Below are the code and all the weights of a small trained network. Each question names an input and a target symbol and asks about switching units off, where a switched-off unit gives its printed mean instead of its output.

import numpy as np


def w(rows, s, z=0):
    codes = np.array(rows[::2]) - 128.0
    scale = np.full(codes.shape[1], s)
    scale[-1] = z or s
    return codes * scale


def f(y):
    return y / 2 * (1 + np.tanh(0.7978845608 * (y + 0.044715 * y**3)))


def softmax(a):
    e = np.exp(a - a.max(-1, keepdims=True))
    return e / e.sum(-1, keepdims=True)


def log_softmax(a):
    a = a - a.max(-1, keepdims=True)
    return a - np.log(np.exp(a).sum(-1, keepdims=True))


def net(x, mask):
    ids = ['αγεζθμξπτφψ'.index(c) for c in x.split()]
    T = len(ids)
    res = E[ids] + P[:T]
    u = 0
    for l in range(3):
        q, k, v = (res @ M[l].T for M in (Q, K, V))
        z = softmax(np.where(np.tri(T) > 0, q @ k.T / 2**0.5, -1e9)) @ v
        res = res + np.where(mask[u], z, O[l][:, -1]) @ O[l][:, :-1]
        u += 1
        y = f(res @ A[l][:, :-1].T + A[l][:, -1])
        res = res + np.where(mask[u : u + 4], y, B[l][:, -1]) @ B[l][:, :-1]
        u += 4
    return log_softmax(res[-1] @ U[:, :-1].T + U[:, -1])


Q, K, V, O, A, B = {}, {}, {}, {}, {}, {}
E = w([
[160,92,212,161,126,120,158,73,148],'α',
[63,114,57,61,174,108,66,62,140],'γ',
[169,128,73,89,116,144,183,120,164],'ε',
[170,94,179,95,114,192,44,136,148],'ζ',
[56,166,99,174,181,108,90,148,68],'θ',
[26,225,123,107,141,169,136,217,199],'μ',
[177,102,194,4,95,178,118,214,138],'ξ',
[125,119,168,139,131,162,230,166,192],'π',
[207,64,185,200,140,104,108,156,118],'τ',
[124,66,153,156,181,171,115,184,94],'φ',
[126,197,99,156,114,189,122,115,141],'ψ',
],0.02)
P = w([
[7,132,150,67,128,132,254,114,66],'0',
[126,87,122,94,135,131,199,133,72],'1',
[118,98,152,134,131,152,182,165,77],'2',
[80,121,224,196,150,193,164,195,106],'3',
[170,93,159,180,174,165,143,113,119],'4',
[181,106,173,237,189,196,134,140,140],'5',
[219,93,120,209,221,173,130,54,142],'6',
[206,111,180,232,226,205,128,81,131],'7',
],0.0058)
Q[0] = w([
[158,3,166,160,177,51,62,86,211],'0.h0',
[94,120,102,45,178,195,75,111,171],'0.h0',
],0.0052)
K[0] = w([
[196,117,213,168,246,94,102,125,181],'0.h0',
[192,135,166,84,158,195,2,198,216],'0.h0',
],0.0048)
V[0] = w([
[82,110,125,103,127,27,117,125,122],'0.h0',
[156,139,128,180,70,2,100,170,161],'0.h0',
],0.007)
O[0] = w([
[94,138,82,11,185,169,186,47,114,105],'0.h0',
[205,223,123,139,179,17,132,53,167,2],'0.h0',
],0.013,0.0075)
A[0] = w([
[132,109,107,145,208,112,214,172,75,2],'0.n0',
[105,157,131,33,60,128,63,224,133,131],'0.n1',
[102,159,64,96,235,190,80,135,193,106],'0.n2',
[189,92,163,253,66,131,168,119,25,243],'0.n3',
],0.0057,0.0011)
B[0] = w([
[114,181,88,130,145,124,78,236,125,150],'0.n0',
[105,105,147,106,76,119,190,61,76,254],'0.n1',
[153,218,135,250,132,80,123,178,31,241],'0.n2',
[70,139,133,161,136,141,152,143,91,254],'0.n3',
],0.011,0.0053)
Q[1] = w([
[80,78,131,156,85,178,83,180,137],'1.h0',
[167,187,98,92,137,147,137,1,161],'1.h0',
],0.0076)
K[1] = w([
[174,246,98,196,160,144,50,141,112],'1.h0',
[99,133,125,73,112,2,148,112,78],'1.h0',
],0.0059)
V[1] = w([
[106,2,182,225,170,35,249,107,82],'1.h0',
[99,37,89,170,199,152,84,193,182],'1.h0',
],0.0046)
O[1] = w([
[111,114,247,59,168,244,128,125,92,243],'1.h0',
[255,90,43,46,204,207,180,149,59,254],'1.h0',
],0.0094,0.0064)
A[1] = w([
[76,117,104,80,150,127,158,122,22,144],'1.n0',
[159,20,160,207,192,121,89,202,11,125],'1.n1',
[215,195,140,38,85,76,110,222,236,5],'1.n2',
[88,3,173,71,98,165,146,168,142,163],'1.n3',
],0.0055,0.0018)
B[1] = w([
[200,150,114,175,132,99,179,123,148,216],'1.n0',
[70,208,107,63,91,87,82,125,137,253],'1.n1',
[51,144,158,107,48,51,37,108,2,127],'1.n2',
[242,154,69,157,72,81,164,39,172,225],'1.n3',
],0.0087,0.021)
Q[2] = w([
[208,49,184,77,226,17,161,211,253],'2.h0',
[165,185,94,150,168,125,177,73,49],'2.h0',
],0.0047)
K[2] = w([
[136,238,158,68,67,2,191,33,96],'2.h0',
[207,182,139,121,154,249,96,220,84],'2.h0',
],0.0049)
V[2] = w([
[119,80,170,121,71,228,83,163,2],'2.h0',
[204,146,150,215,178,130,188,167,204],'2.h0',
],0.0042)
O[2] = w([
[167,82,163,231,42,84,188,191,35,254],'2.h0',
[175,114,8,252,164,138,109,223,167,68],'2.h0',
],0.011,0.0041)
A[2] = w([
[114,151,93,88,94,62,215,91,117,254],'2.n0',
[168,212,155,2,93,9,114,111,160,131],'2.n1',
[57,154,83,131,238,69,130,161,73,114],'2.n2',
[199,170,145,22,147,110,134,134,109,125],'2.n3',
],0.0064,0.0022)
B[2] = w([
[198,162,82,135,138,158,92,178,117,248],'2.n0',
[70,27,179,163,12,1,104,42,171,206],'2.n1',
[114,115,145,77,147,232,202,171,174,160],'2.n2',
[12,203,64,178,212,98,90,90,135,210],'2.n3',
],0.0078,0.014)
U = w([
[187,228,255,159,178,125,147,90,134,236],'α',
[159,196,138,95,143,161,146,70,36,166],'γ',
[161,94,114,82,118,207,147,147,150,159],'ε',
[139,166,179,92,58,250,65,90,136,3],'ζ',
[99,175,191,2,89,174,207,123,86,35],'θ',
[149,88,148,183,108,70,183,224,84,195],'μ',
[127,104,153,63,78,135,156,123,133,137],'ξ',
[153,145,145,78,119,169,171,165,181,183],'π',
[104,212,216,147,126,78,185,145,153,108],'τ',
[110,204,119,73,85,115,142,166,136,38],'φ',
[82,58,121,200,99,146,182,98,84,109],'ψ',
],0.0052,0.0033)

Each question gives the input, a string of symbols that net reads in full, and the target symbol t.
The units are the heads (2 rows each of Q, K, V and O) and the neurons (one row each of A and B). Each row of codes is followed by its name. A weight is (code - 128) times the scale printed after its matrix; where a second scale follows, it is the last column's (O, A, B and U).
mask holds one flag per unit, layer by layer, with each layer's heads first. A switched-off unit (its flag False) gives its mean, the last column of its rows in O or B, instead of its output. The means were averaged over made-up inputs and are rounded, as every weight is.
A unit's drop is (log p(t) with every unit on - log p(t) with that unit switched off) / (log p(t) with every unit on - log p(t) with every unit switched off).
The circuit of an input: a set's keep is (log p(t) with only the set's units on - log p(t) with every unit switched off) / (log p(t) with every unit on - log p(t) with every unit switched off). Starting from the 12 units with the biggest drops (on a tie, the unit counted first), units are removed one at a time, each time the one whose removal leaves the highest keep (on an exact tie, the one counted first), for as long as the keep stays at least 0.8.
circuit, biggest first: the units of the circuit, biggest drop first
unit that matters most: the unit with the biggest drop
top k neurons: the k neurons with the biggest drops, biggest first
top k neurons in layer l: the k neurons of layer l with the biggest drops, biggest first
drop of u: that unit's drop, to one decimal
input ψ γ ψ ψ γ π μ, target μ: circuit, biggest first : [1.n1; 2.h0; 1.n3]
input γ φ ξ ψ, target ψ: top 2 neurons : [1.n1; 1.n3]
input ψ π ψ ξ, target μ: unit that matters most : 2.h0
input τ γ γ θ, target θ: circuit, biggest first : [1.n3; 2.n2; 0.h0]
input α γ ζ γ α ξ, target ξ: circuit, biggest first : [2.n1; 1.n3; 0.n2]
input ε γ α γ ξ, target ξ: circuit, biggest first : [2.n1; 1.n3]
input ζ μ ψ ε, target μ: circuit, biggest first : [1.n1; 2.h0]
input γ ε ξ γ ψ γ, target μ: top 4 neurons : [1.n1; 1.n3; 0.n2; 2.n3]
input π ε φ φ φ ξ, target γ: circuit, biggest first : [1.h0; 2.n3; 1.n3]
input γ μ φ ψ γ, target μ: circuit, biggest first : [2.h0; 1.n1; 1.n3; 0.n2]
input γ ψ γ φ φ τ φ ξ, target γ: circuit, biggest first : [2.n3; 1.h0; 0.n1]
input φ γ ξ ε α γ θ, target θ: top 3 neurons : [1.n3; 2.n2; 1.n1]
input γ ξ α γ γ γ γ τ, target τ: top 2 neurons : [1.n1; 2.n1]
input ψ θ ζ φ φ ψ, target μ: circuit, biggest first : [2.h0]
input γ γ ζ, target ξ: top 3 neurons : [1.n3; 2.n1; 0.n2]
input ξ γ ψ, target ψ: circuit, biggest first : [1.n1; 1.h0]
input γ ζ π, target ε: top 3 neurons : [1.n1; 0.n2; 1.n3]
input ζ ψ φ γ ε, target ε: top 4 neurons : [0.n2; 1.n1; 2.n1; 1.n3]
input γ α φ ψ φ ε, target ε: top 2 neurons : [0.n2; 2.n1]
input π ψ μ, target μ: top 2 neurons : [1.n1; 2.n3]
input γ γ γ π γ, target ε: top neuron in layer 0 : [0.n0]
input γ ζ φ ψ ψ, target μ: top 3 neurons : [1.n3; 1.n1; 2.n3]
input θ ψ γ ξ γ φ, target γ: top 2 neurons in layer 0 : [0.n0; 0.n3]
input θ γ ξ π, target π: top 3 neurons in layer 0 : [0.n1; 0.n2; 0.n0]
input α ξ φ, target φ: top 2 neurons in layer 2 : [2.n3; 2.n1]
input γ ξ φ, target φ: drop of 1.n0 : 0.1
input μ γ τ, target τ: top neuron : [0.n1]
input γ γ ξ φ, target γ: drop of 1.h0 : 0.8
